Here is a tiny trained network, its code and every weight. The questions are about switching its units off for an input and a class, where a switched-off unit gives its printed mean instead of its output.

import numpy as np


def w(rows, s, z=0):
    codes = np.array(rows[::2]) - 128.0
    scale = np.full(codes.shape[1], s)
    scale[-1] = z or s
    return codes * scale


def f(y):
    return y / 2 * (1 + np.tanh(0.7978845608 * (y + 0.044715 * y**3)))


def log_softmax(a):
    a = a - a.max(-1, keepdims=True)
    return a - np.log(np.exp(a).sum(-1, keepdims=True))


def net(x, mask):
    res = np.array(x, float).reshape(1, 7) / 4 @ E
    y = f(res @ A[0][:, :-1].T + A[0][:, -1])
    res = res + np.where(mask, y, B[0][:, -1]) @ B[0][:, :-1]
    return log_softmax(res[-1] @ U[:, :-1].T + U[:, -1])


A, B = {}, {}
E = w([
[209,150,210],'x0',
[113,126,145],'x1',
[128,130,128],'x2',
[132,128,124],'x3',
[87,247,122],'x4',
[117,127,140],'x5',
[128,130,127],'x6',
],0.012)
A[0] = w([
[181,8,155,105],'N1',
[191,138,164,85],'N2',
[121,89,136,38],'N3',
[133,216,110,119],'N4',
[110,120,39,205],'N5',
[180,143,86,87],'N6',
[150,9,135,104],'N7',
[114,110,104,254],'N8',
[207,71,129,84],'N9',
[240,150,211,15],'N10',
[218,142,177,155],'N11',
],0.011,0.0041)
B[0] = w([
[156,254,81,255],'N1',
[98,96,134,176],'N2',
[90,135,103,130],'N3',
[185,220,139,215],'N4',
[57,38,214,226],'N5',
[102,142,78,124],'N6',
[170,214,131,238],'N7',
[47,78,112,187],'N8',
[150,167,131,198],'N9',
[69,50,159,233],'N10',
[55,14,175,225],'N11',
],0.0085,0.008)
U = w([
[79,1,77,253],'0',
[184,241,23,3],'1',
],0.0067,0.0021)

Each question gives the input, the list of numbers given to net, and the class t.
The units are the neurons (one row each of A and B). Each row of codes is followed by its name. A weight is (code - 128) times the scale printed after its matrix; where a second scale follows, it is the last column's (A, B and U).
mask holds one flag per neuron, in row order. A switched-off neuron (its flag False) gives its mean, the last column of its row in B, instead of its output. The means were averaged over made-up inputs and are rounded, as every weight is.
A unit's drop is (log p(t) with every unit on - log p(t) with that unit switched off) / (log p(t) with every unit on - log p(t) with every unit switched off).
The circuit of an input: a set's keep is (log p(t) with only the set's units on - log p(t) with every unit switched off) / (log p(t) with every unit on - log p(t) with every unit switched off). Starting from all 11 units, units are removed one at a time, each time the one whose removal leaves the highest keep (on an exact tie, the one counted first), for as long as the keep stays at least 0.8.
circuit, biggest first: the units of the circuit, biggest drop first
top k neurons: the k neurons with the biggest drops, biggest first
drop when u is switched off: that unit's drop, to one decimal
input [-7,5,-8,4,7,-8,1], class 0: circuit, biggest first => (N5)
input [-1,2,3,8,-2,-5,2], class 1: top 2 neurons => (N11, N10)
input [5,1,-1,-2,-8,8,-1], class 1: top 2 neurons => (N1, N7)
input [7,-8,-5,-6,-8,-4,-3], class 1: top 4 neurons => (N1, N7, N9, N5)
input [4,-2,-8,5,-6,1,-1], class 1: top 2 neurons => (N1, N7)
input [8,-5,1,4,7,8,5], class 0: top 2 neurons => (N11, N10)
input [6,-2,7,-3,-8,-7,-7], class 1: top 4 neurons => (N1, N7, N9, N5)
input [6,7,1,0,6,8,-3], class 0: drop when N1 is switched off => 0.4
input [6,4,-2,1,6,2,1], class 0: drop when N10 is switched off => 0.4
input [2,-4,-4,0,-6,8,5], class 1: drop when N1 is switched off => 0.2
